Below are the code and all the weights of a small trained network. Each question names an input and a class and asks about switching units off, where a switched-off unit gives its printed mean instead of its output.

import numpy as np


def w(rows, s, z=0):
    codes = np.array(rows[::2]) - 128.0
    scale = np.full(codes.shape[1], s)
    scale[-1] = z or s
    return codes * scale


def f(y):
    return np.maximum(y, 0)


def log_softmax(a):
    a = a - a.max(-1, keepdims=True)
    return a - np.log(np.exp(a).sum(-1, keepdims=True))


def net(x, mask):
    res = np.array(x, float).reshape(1, 3) / 4 @ E
    y = f(res @ A[0][:, :-1].T + A[0][:, -1])
    res = res + np.where(mask, y, B[0][:, -1]) @ B[0][:, :-1]
    return log_softmax(res[-1] @ U[:, :-1].T + U[:, -1])


A, B = {}, {}
E = w([
[148,126,253,57,227,167,181],'x0',
[16,199,182,114,35,153,91],'x1',
[198,204,121,191,90,237,86],'x2',
],0.013)
A[0] = w([
[97,167,251,95,166,149,138,145],'neuron 0',
[104,100,104,89,98,101,116,254],'neuron 1',
[74,100,152,52,154,145,163,154],'neuron 2',
[177,154,158,118,173,135,167,141],'neuron 3',
[216,80,103,88,155,178,109,157],'neuron 4',
[140,134,66,167,184,152,148,107],'neuron 5',
],0.015,0.0046)
B[0] = w([
[140,40,157,232,99,213,96,250],'neuron 0',
[87,90,66,112,54,178,93,184],'neuron 1',
[44,67,148,73,184,78,81,219],'neuron 2',
[166,74,190,57,129,114,194,200],'neuron 3',
[206,244,69,138,114,149,214,204],'neuron 4',
[167,111,137,161,180,178,167,174],'neuron 5',
],0.011,0.022)
U = w([
[107,11,155,113,150,128,142,177],'0',
[58,122,106,40,105,42,100,115],'1',
[93,147,143,139,132,141,177,2],'2',
[159,187,93,69,215,99,183,203],'3',
[146,214,67,194,6,219,122,231],'4',
[179,126,203,121,79,170,174,64],'5',
[137,163,133,143,162,137,104,26],'6',
[177,173,149,142,136,75,63,14],'7',
],0.012,0.0059)

Each question gives the input, the list of numbers given to net, and the class t.
The units are the neurons (one row each of A and B). Each row of codes is followed by its name. A weight is (code - 128) times the scale printed after its matrix; where a second scale follows, it is the last column's (A, B and U).
mask holds one flag per neuron, in row order. A switched-off neuron (its flag False) gives its mean, the last column of its row in B, instead of its output. The means were averaged over made-up inputs and are rounded, as every weight is.
A unit's drop is (log p(t) with every unit on - log p(t) with that unit switched off) / (log p(t) with every unit on - log p(t) with every unit switched off).
The circuit of an input: a set's keep is (log p(t) with only the set's units on - log p(t) with every unit switched off) / (log p(t) with every unit on - log p(t) with every unit switched off). Starting from all 6 units, units are removed one at a time, each time the one whose removal leaves the highest keep (on an exact tie, the one counted first), for as long as the keep stays at least 0.8.
circuit, biggest first: the units of the circuit, biggest drop first
top k neurons: the k neurons with the biggest drops, biggest first
drop of u: that unit's drop, to one decimal
input [5,6,3], class 0: circuit, biggest first : neuron 4
input [3,-6,6], class 3: top 2 neurons : neuron 0; neuron 4
input [3,-4,-3], class 3: top 3 neurons : neuron 4; neuron 0; neuron 1
input [8,-8,1], class 5: circuit, biggest first : neuron 4; neuron 0
input [0,2,-7], class 1: top 2 neurons : neuron 0; neuron 5
input [1,-2,4], class 3: top 2 neurons : neuron 0; neuron 1
input [-2,-4,-7], class 1: top 2 neurons : neuron 0; neuron 3
input [-3,5,-3], class 1: top 2 neurons : neuron 0; neuron 4
input [4,-5,0], class 5: top 3 neurons : neuron 3; neuron 4; neuron 2
input [-3,2,-2], class 4: top 3 neurons : neuron 2; neuron 3; neuron 1
input [-4,-4,1], class 4: top 2 neurons : neuron 2; neuron 3
input [6,-8,-6], class 3: top 2 neurons : neuron 4; neuron 1
input [-8,0,-5], class 4: top 3 neurons : neuron 2; neuron 1; neuron 3
input [2,-5,-5], class 3: top 2 neurons : neuron 0; neuron 4
input [-1,-1,-1], class 4: drop of neuron 3 : 0.6
input [0,-3,-7], class 1: drop of neuron 0 : 0.7
input [-3,-8,1], class 3: drop of neuron 0 : 0.7
